(164): [158 115 164  93 146 118 109  99  91 159 149 106 158 185 157 138 108 169
 112  96 140  89 130 117 168 158 130 177 133 185 158 139 164 150 135 146
 125 109 157 159 108 135 122 162 115 162  72  83]
(20): [123 141  94 117 181 184 115 102 137  76 136 128 108 122 115  72 132 159
  98 127 115 187 137 178 206 136 189  73 173 111  99 128 136  61 100 136
 155 148 115 145 152 135  84 142 143  88 166 123]
(83): [100 106  74 156 140 158 164 140 156  62 140 143  87 151 161 115 201 140
  97 136  89 168 113 158 155 156 174 100 153 133  67 130 159 114 108 138
  91 173 123 120 106 119 128 100 140 108 122 146]
(172): [156 190 154 125 172 170 163 118  91  73 136 103  91 167 156  77 201 125
 140  79  76 210 167 192 218 154 190 174 174 149  86 153 152  68  80 150
  98 165 105 122 130 143  81  97 119  89 123  78]
(46): [146 182 139  94 130 155 120  99 115 138 148 123 151 139 123  96 182 123
 109  86 141 180 130 138 150 142 136 156 128 166 162 106 113 158  89 114
 166 113 146 112 152 117  79 125 107 137  88 100]
(49): [111 124 134 137 125 119 117 131 143 133 150 124 132 134 144 138 190 125
 115 121 136 161 111 126 129 136 123 152 126 160 148 107 138 163 108 121
  95 124 156 113 119 121 120 102 110 160  74 126]
(168): [103 110  75 150 163 174 191 134 152  63 126 146  87 131 125  95 155 135
 104 136  91 168 121 167 164 144 179  76 166 118  69 125 134  89 108 129
 127 173  95 122 133 120 113 118 145 100 150 149]
(82): [164 147 137 103 164 127 137 123  98 140 113 134 140 120 116 100  95 138
 140 134 129  96 159 139 130 133 123  91 137 107 109 154 115  62 119 123
 166 113 118 147 143 116 125 159 126  93 172 109]
chg (82): [164 147 137 103 164 127 137 123  98 140 113 134 140 120 116 100  95 138
 140 134 129  96 159 139 130 133 123  91 137 107 109 154 114  62 119 123
 166 113 118 147 143 116 125 159 126  93 172 109] | 33, [115]
howmany (20): [136] | 4
chg (49): [111 124 134 137 125 119 117 131 143 133 150 124 132 134 144 138 190 125
 115 121 136 161 111 126 129 136 123 152 126 161 148 107 138 163 108 121
  95 124 156 113 119 121 120 102 110 160  74 126] | 30, [160]

(4): [166  98  92 111 175 107 179 114]
(104): [195 163 212 192 173 116 190 142]
(65): [ 57  72 116 121  72 149 171 150]
(42): [131 128 128 121 157 131 146 107]
(117): [ 57  72 116 121 185 149 171 150]
(215): [ 76 113 113 116 113 113 116 111]
(84): [151  91  95 110 161 108 190 116]
(58): [122  91 110 111 130 124 186 128]
(214): [ 90 129  96 108 148 139 126 103]
(138): [162 109  94 107 181 116 180 103]
(9): [183  96  83 107 166  89 183 127]
(128): [100  88  98 111  97 148 182 142]
chg (104): [195 163 212 191 173 116 190 142] | 4, [192]
chg (84): [151  91  95 110 162 108 190 116] | 5, [161]
chg (138): [162 109  94 106 181 116 180 103] | 4, [107]
howmany (215): [113] | 4

(115): [148  46 145  78 157  84 194]
(30): [149 217 217 171 128 149 183]
(48): [188 102 161  60  99 144 200]
(19): [129 158 205 141 200  71 167]
chg (115): [148  46 145  78 157  84 195] | 7, [194]
howmany (30): [149] | 2
chg (115): [149  46 145  78 157  84 194] | 1, [148]

(11): [ 49 121  86 179 194  75 127 191 130 134 149 166  95 169 103 164 116 100
  80 124 135 100  71 209 171 136 123 140 122  89 197 217  78 145  86 187]
(100): [ 91 146  68 143 221  64 129 100 116 116 148 125 192 165  36  89 213 113
 125 145  80 144 114 176 219 146 114 183 145  40 125 143  95 133 122  89]
(67): [105 140 131 123  45 127 165 177 143 146 123 176  95 142 165 167  65 142
  97 145 140  95 101 116  67 118 156  92 149 159 122 130 157 128 112 140]
(14): [138 146  89 126 158 119 122  72 135 137 136 113 193 117  74  83 195 133
 155 135 104 149 139 113 175 149 138 142 132  98  69  89 163 125 168  73]
(3): [166 111 160 112  63 176 115 179 126 136 126 104  75 142 127 130  86 117
 130 139 120 106 120  85  56 118 108 109 168 157 119 101 173 140  72 135]
(80): [ 62 132  85 162 165  78 136 187 121 151 149 159 112 180  85 147 122 111
  82 140 108  97  61 178 146 134 108 147 151  83 162 187 104 150  87 156]
chg (100): [ 91 146  68 143 221  64 129 100 116 116 148 125 192 165  36  89 213 113
 125 145  80 144 114 176 219 146 114 184 145  40 125 143  95 133 122  89] | 28, [183]
chg (100): [ 91 146  68 143 221  63 129 100 116 116 148 125 192 165  36  89 213 113
 125 145  80 144 114 176 219 146 114 183 145  40 125 143  95 133 122  89] | 6, [64]
howmany (67): [127] | 1

(98): [125 169 112 142 169 169 124 101  41 187 125]
(70): [126 185  52 137  81  61 124 141 134  91 136]
(86): [ 72 126  88  73 137  50 133  73 110  73 133]
howmany (98): [124] | 1
chg (86): [ 72 126  88  73 137  50 133  73 109  73 133] | 9, [110]
chg (86): [ 72 126  88  73 137  50 132  73 110  73 133] | 7, [133]
howmany (86): [73] | 3
chg (70): [126 185  52 137  81  61 124 140 134  91 136] | 8, [141]

(78): [176 208  43  61]
(45): [126 117 160 115]
(185): [163 151 120 105]
(219): [178 215  37  65]
(167): [166  76  76  76]
(17): [143 167  82  93]
(186): [147 120 137 104]
(161): [105 133 159 122]
(199): [163 151 110 105]
(195): [ 95 120 145 142]
(15): [103 128 114 104]
(144): [142 154 121 120]
howmany (167): [76] | 3
chg (144): [142 154 122 120] | 3, [121]
howmany (185): [105] | 1
howmany (195): [120] | 1
chg (195): [ 95 120 146 142] | 3, [145]

(34): [ 74 172 114 150 186]
(72): [ 74 171 113 145 183]
(133): [ 74 171 113 152 183]
(44): [156 207 151  84 168]
(113): [ 74 171 113 143 183]
chg (44): [156 207 150  84 168] | 3, [151]
chg (113): [ 74 171 113 144 183] | 4, [143]

(55): [129 125 117 128 132 130 140 127 130 137 127 133 129 131 124 133 121 135
 141 112 129 125 133 125 124 119 120 120 130 131 127 118 133 136 140 112
 123 134 105 130 134 127 127 124 125 126 145 124 125]
(24): [127 129 131 127 132 127 132 128 128 124 127 128 128 126 128 128 132 133
 119 133 128 131 123 130 130 134 128 124 128 127 126 132 121 127 121 136
 128 123 128 129 127 127 119 129 132 127 132 129 132]
(102): [120 126 133 119 181 125 124 113 142 118 117 144 137 119 112 143 145 200
  87 119 132 147  87 142 133 163 107  61 132 127 108 137  75 139  81 153
 117 101 121 139 134 108  47 135 159 106  90 119 100]
(88): [129 125 118 128 131 130 139 128 130 137 128 132 129 131 124 132 121 134
 141 113 129 125 132 126 124 119 120 123 130 132 127 119 133 136 139 113
 123 134 108 130 133 126 126 125 125 126 142 123 125]
(136): [120 126 133 119 181 125  93 113 142 118 117 144 137 119 112 143 145 200
  87 119 132 147  87 142 133 163 107  61 132 127 108 137  75 139  81 153
 117 101 121 139 134 108  47 135 159 106  90 119 100]
chg (24): [127 129 131 127 132 127 132 128 128 124 127 128 128 126 128 128 132 133
 119 133 128 131 123 129 130 134 128 124 128 127 126 132 121 127 121 136
 128 123 128 129 127 127 119 129 132 127 132 129 132] | 24, [130]
howmany (24): [132] | 7
howmany (136): [143] | 1

(8): [119 113 119 113 113]
(119): [107 106  94 107 129]
(61): [163 137 117 137 117]
(140): [ 83  75  49  79 118]
(75): [138 138 162 162 162]
howmany (75): [163] | 0
chg (75): [138 138 162 161 162] | 4, [162]
howmany (61): [163] | 1
chg (61): [163 137 116 137 117] | 3, [117]
chg (75): [138 138 162 163 162] | 4, [162]
howmany (75): [162] | 3
howmany (8): [119] | 2

(94): [113 100 113 100]
(187): [113 125 152  92]
(105): [ 60 117 152  83]
(120): [114 125  84 117]
(183): [ 78 125 152  92]
(166): [149 129 179 160]
(69): [220 125 179 109]
(192): [ 60 117 152 160]
(126): [ 60 167  71 160]
(62): [202 150 179 135]
(26): [168 168 179 168]
howmany (183): [91] | 0
howmany (94): [113] | 2
howmany (26): [168] | 3
chg (94): [114 100 113 100] | 1, [113]
chg (62): [202 150 178 135] | 3, [179]
chg (183): [ 79 125 152  92] | 1, [78]
howmany (166): [149] | 1

(160): [133 122 127 119 116 130 138 117 138 107 107 127]
(21): [128 128 128 128 128 128 128 128 128 128 128 128]
(63): [151 157 132 116 130 135 156 123  80 127 133 132]
(12): [137 160 123 130 130 138 148 130 111 121 141 135]
(40): [119 132 165 138  94 126 120 135  92 119 142 139]
(89): [128 128 128 129 129 128 126 127 126 130 126 127]
(56): [117 119 170 135  94 156 126 128  92 135 142 138]
(64): [130 129 127 133 131 132 123 136 124 130 122 125]
(193): [121 118 163 130 104 158 131 125 103 139 136 127]
(153): [142  84 121 101 142 125 153 195 130 130 146 204]
howmany (160): [138] | 2
chg (89): [128 128 129 129 129 128 126 127 126 130 126 127] | 3, [128]
howmany (89): [125] | 0

(18): [116 117 137 112 127]
(33): [137 161 132 104 135]
(22): [103 158  78  52 147]
(54): [140 171  92 103  69]
(157): [119 177 106 131 187]
(25): [127  62 127 152 127]
(159): [ 66  79  48 104 123]
howmany (25): [127] | 3
howmany (33): [132] | 1

(178): [115 114 103 150]
(35): [ 98 197 127 179]
(60): [140 140 140 140]
(135): [101 106 106 196]
(28): [132 133 126 149]
(95): [ 95 143  98 124]
(175): [122 121 129 157]
(85): [ 89 113  92 139]
howmany (60): [140] | 4
chg (28): [133 133 126 149] | 1, [132]
howmany (95): [143] | 1
chg (85): [ 89 114  92 139] | 2, [113]
howmany (85): [89] | 1
chg (85): [ 89 112  92 139] | 2, [113]
howmany (135): [196] | 1

(146): [ 91 122 147 125 147 122 149 103 126 163]
(93): [ 91 122 147 125 147 122 149 172 158 120]
(76): [178 122 105 128 132 127 117  92 120 134]
(92): [ 97 102 103 127 107  93 139  98 153 148]
(142): [ 72 124 184 221  45  68 200 120  96 200]
(106): [ 67  94 131 141 126 110 136 126 165 124]
chg (142): [ 72 124 183 221  45  68 200 120  96 200] | 3, [184]
chg (106): [ 67  94 131 141 126 110 135 126 165 124] | 7, [136]
chg (76): [178 122 105 128 132 128 117  92 120 134] | 6, [127]
howmany (142): [201] | 0
chg (146): [ 92 122 147 125 147 122 149 103 126 163] | 1, [91]

(57): [103 133 146 129 133]
(110): [109 157 133 124 123]
(127): [113  99 214 121 131]
(51): [ 84 103 101 146 141]
(158): [ 94 120 110 144 138]
(121): [145  91  95 142 132]
chg (51): [ 84 102 101 146 141] | 2, [103]
chg (121): [145  90  95 142 132] | 2, [91]

(99): [112 128 136 133 134  80 114 112 131 114 141 103  85 124 133  86  79]
(53): [135 128 132 133 134  80 114 112 131 155 155 155 128 114 145 128 155]
(122): [132 128 136 113 134  80 114 156 131 114 141 155 128 131 145 128 128]
chg (122): [132 128 136 113 135  80 114 156 131 114 141 155 128 131 145 128 128] | 5, [134]
howmany (53): [114] | 2
chg (122): [132 128 136 114 134  80 114 156 131 114 141 155 128 131 145 128 128] | 4, [113]
howmany (99): [112] | 2
howmany (53): [155] | 4

(27): [133  99 147 132  78 108  97 110 119 114 105  94  94  89 134 118  99 101
 118 144  94 104 103 129  88 129  81  77 107  77 149  60  78 131 148  96
 139  76 170 133  41 113 106  99  95  85  65 156  86  94 117 121 133]
(59): [140  99 157 143  72 110 112  87 121 127 112 133 117  74 119 122  92 140
 108 176  97 101 136 112  79 134 112 117  97 123 154  93 107 124 158 104
 161 100 179 138  99  92  97  84 119 113  99 165 104 127  99 138 124]
(154): [133  99 147 132  78 108  97 110 119 114 105 135 119  89 134 118  99 101
 118 144  94 104 103 129  88 129 126  77 107  77 149  60 102 131 148  96
 139  76 170 133  41 113 127 120 106  99  86 162 101 140 127 124 145]
(152): [114 159 104 113 187 146 144 174 141 127 144 124 140 189 142 134 165 111
 153  86 159 157 115 146 183 127 141 132 164 127 104 162 150 131 102 151
  95 154  81 121 153 170 167 179 133 140 154  94 150 132 161 116 138]
(112): [ 65  93 113 120  56 112  92  67  99 102  95 119 117  65  92 126  81 118
 127 121  96 105 117 109  62 112  81  94  95  97 123  69 108 116 127  84
 117  69 120 129  63  74  70  65  90  95  74 124  84 102  88 122  90]
(2): [126 154 152 131 181 141 142 178 159 135 144 138 140 185 162 132 161 112
 161 145 151 150 115 154 179 150 135 124 163 119 139 152 143 139 140 147
 128 148 144 136 142 179 182 189 133 132 145 138 145 151 168 123 170]
(74): [130 106 115 129  82 116 119  85 107 123 114 121 117  79 101 125  77 144
 102 128 106 108 139 103  86 115 123 132  98 138 124  77 116 115 124 111
 134 113 123 125 122  84  86  77 124 126 115 127 115 115  93 133  96]
chg (112): [ 65  93 113 120  56 112  92  67  99 102  95 119 117  65  92 126  81 118
 127 121  96 105 117 109  62 112  81  94  95  97 123  69 108 116 127  84
 117  69 120 128  63  74  70  65  90  95  74 124  84 102  88 122  90] | 40, [129]
howmany (74): [76] | 0
howmany (27): [94] | 4
howmany (112): [126] | 1
chg (112): [ 65  93 113 120  56 112  92  67  99 102  95 119 117  65  92 126  81 118
 127 121  96 105 117 109  62 112  81  94  95  97 123  69 108 116 127  84
 117  69 120 129  63  73  70  65  90  95  74 124  84 102  88 122  90] | 42, [74]

(103): [ 54 104 207  70 177  78  93 171  78]
(50): [165 169  94 172 110 148 127  78 148]
(134): [ 85  87  87  74 182  80  71 140  87]
(36): [ 54 104 207  70 177 171 173 118 146]
(124): [111  90 168 136 111 143 168 162 110]
(114): [114  75  86  86 114 133 114  86  86]
howmany (36): [70] | 1
howmany (114): [114] | 3
howmany (114): [86] | 4
howmany (124): [111] | 2
howmany (134): [87] | 3
chg (50): [165 169  94 172 110 148 128  78 148] | 7, [127]

(109): [124 124 177 114]
(66): [138 105  85 166]
(184): [132 111 162 153]
(207): [132  92 173 120]
(101): [165 133 110 155]
(156): [149 126 105 188]
(130): [145 129 186 108]
(173): [126 126 194 120]
(16): [126 126 194 122]
(188): [109 108 146 134]
(68): [121 128 189 127]
(151): [ 95 121 158 123]
howmany (109): [124] | 2
howmany (173): [126] | 2

(123): [201 153  74 163 145 151 123 115  88  81 142 152 120 124 156 100 121  69
 148 110 124  69 110 148 105 141  87 164  88 149  92 158 131 117 112 123
 121  64 106 109  92 105 123 160 161 159  48 137 133  72 136 134 164 138
 106 140  91 145 136  73 109 177 167 118]
(91): [205 130  67 155 151 132 139 119  88  94 135 114  98 149 166 102 135  67
 150 112 127  88  94 127 113 139  91 145  97 128  82 169 144  94  92 116
 127  83  96 108  99 102 133 163 158 162  46 139 125  71 127 129 156 158
 109 144  91 141 134  64 121 165 145 131]
(108): [183 117  93 152 150 140 139 138 103 101 130 114  98 157 180 108 123  52
 155  93 132  90 128 129 106 127  83 164  93 119  82 154 156  95  91 119
 116  86 110 131  88 104 148 156 174 162  53 160 119  79 124 142 152 126
 125 146  77 130 121  82 112 167 166 111]
(10): [106 108 138 156 124 179 110 160 111 126 157 153 173 137 107 158 107 148
  85 147 160 161 125 144 129 122 155 148 140 112 141 147 105 126  91 149
 116 107 154 119  98 150 136 154 162 149 130 160  64 179 135 123 164 138
 147 152 133 150 105 144 145 122 132 146]
(96): [200 137  85 159 146 130 128 139 104  83 128 131 118 141 178 100 130  69
 151  93 133  70  94 129  98 132  83 145  77 116  84 168 147 119  88 134
 105  79 116 139 114 122 133 163 173 158  60 151 115  77 114 142 152 142
 108 153  77 132 126  64 127 154 153 109]
(5): [191 149  73 157 144 135 142 124  88  80 113 175 102 145 180 118 132  51
 157  96 135  98 111 146 136 141 112 154  79 122 104 153 156 108  88 113
 105  64  97 116 111  98 127 164 164 153  59 142 136  72 114 125 150 150
 107 145  85 140 120  79 145 170 164 131]
(90): [105 107 114 163 121 181 129 160  98 142 155 148 174 156 105 147 122 150
  86 135 158 161 132 146 136 137 156 143 145 150 127 129 114 133 114 146
 126 108 157 138  87 152 135 161 159 162 130 141  64 178 133 133 144 129
 142 132 125 151 104 140 119 117 129 150]
(52): [106 153  68 149 111 161 108 120 111 139 107 117 136 120 145 162 109 132
 167 148 136 148  92 120  95 120 152 140 127 114 140 116 114 118 124 139
 116 115 130 106 115 108 149 154 158 139 118 140  90 143 129 136 134 157
 150 143 132 130 144 123 117 177 156 108]
chg (96): [200 137  85 159 146 130 128 139 104  83 128 131 118 141 178 100 129  69
 151  93 133  70  94 129  98 132  83 145  77 116  84 168 147 119  88 134
 105  79 116 139 114 122 133 163 173 158  60 151 115  77 114 142 152 142
 108 153  77 132 126  64 127 154 153 109] | 17, [130]
howmany (90): [174] | 1
chg (123): [201 153  74 163 145 151 123 115  88  81 142 152 120 124 156 100 121  69
 148 110 124  69 110 148 105 141  87 164  88 148  92 158 131 117 112 123
 121  64 106 109  92 105 123 160 161 159  48 137 133  72 136 134 164 138
 106 140  91 145 136  73 109 177 167 118] | 30, [149]
chg (108): [183 117  93 152 150 140 139 138 103 101 130 114  98 157 180 108 123  52
 155  93 132  90 128 129 106 127  83 164  93 119  82 154 156  95  91 119
 116  86 110 131  88 104 148 156 174 162  53 160 119  79 124 142 152 126
 125 146  77 130 121  82 112 167 167 111] | 63, [166]

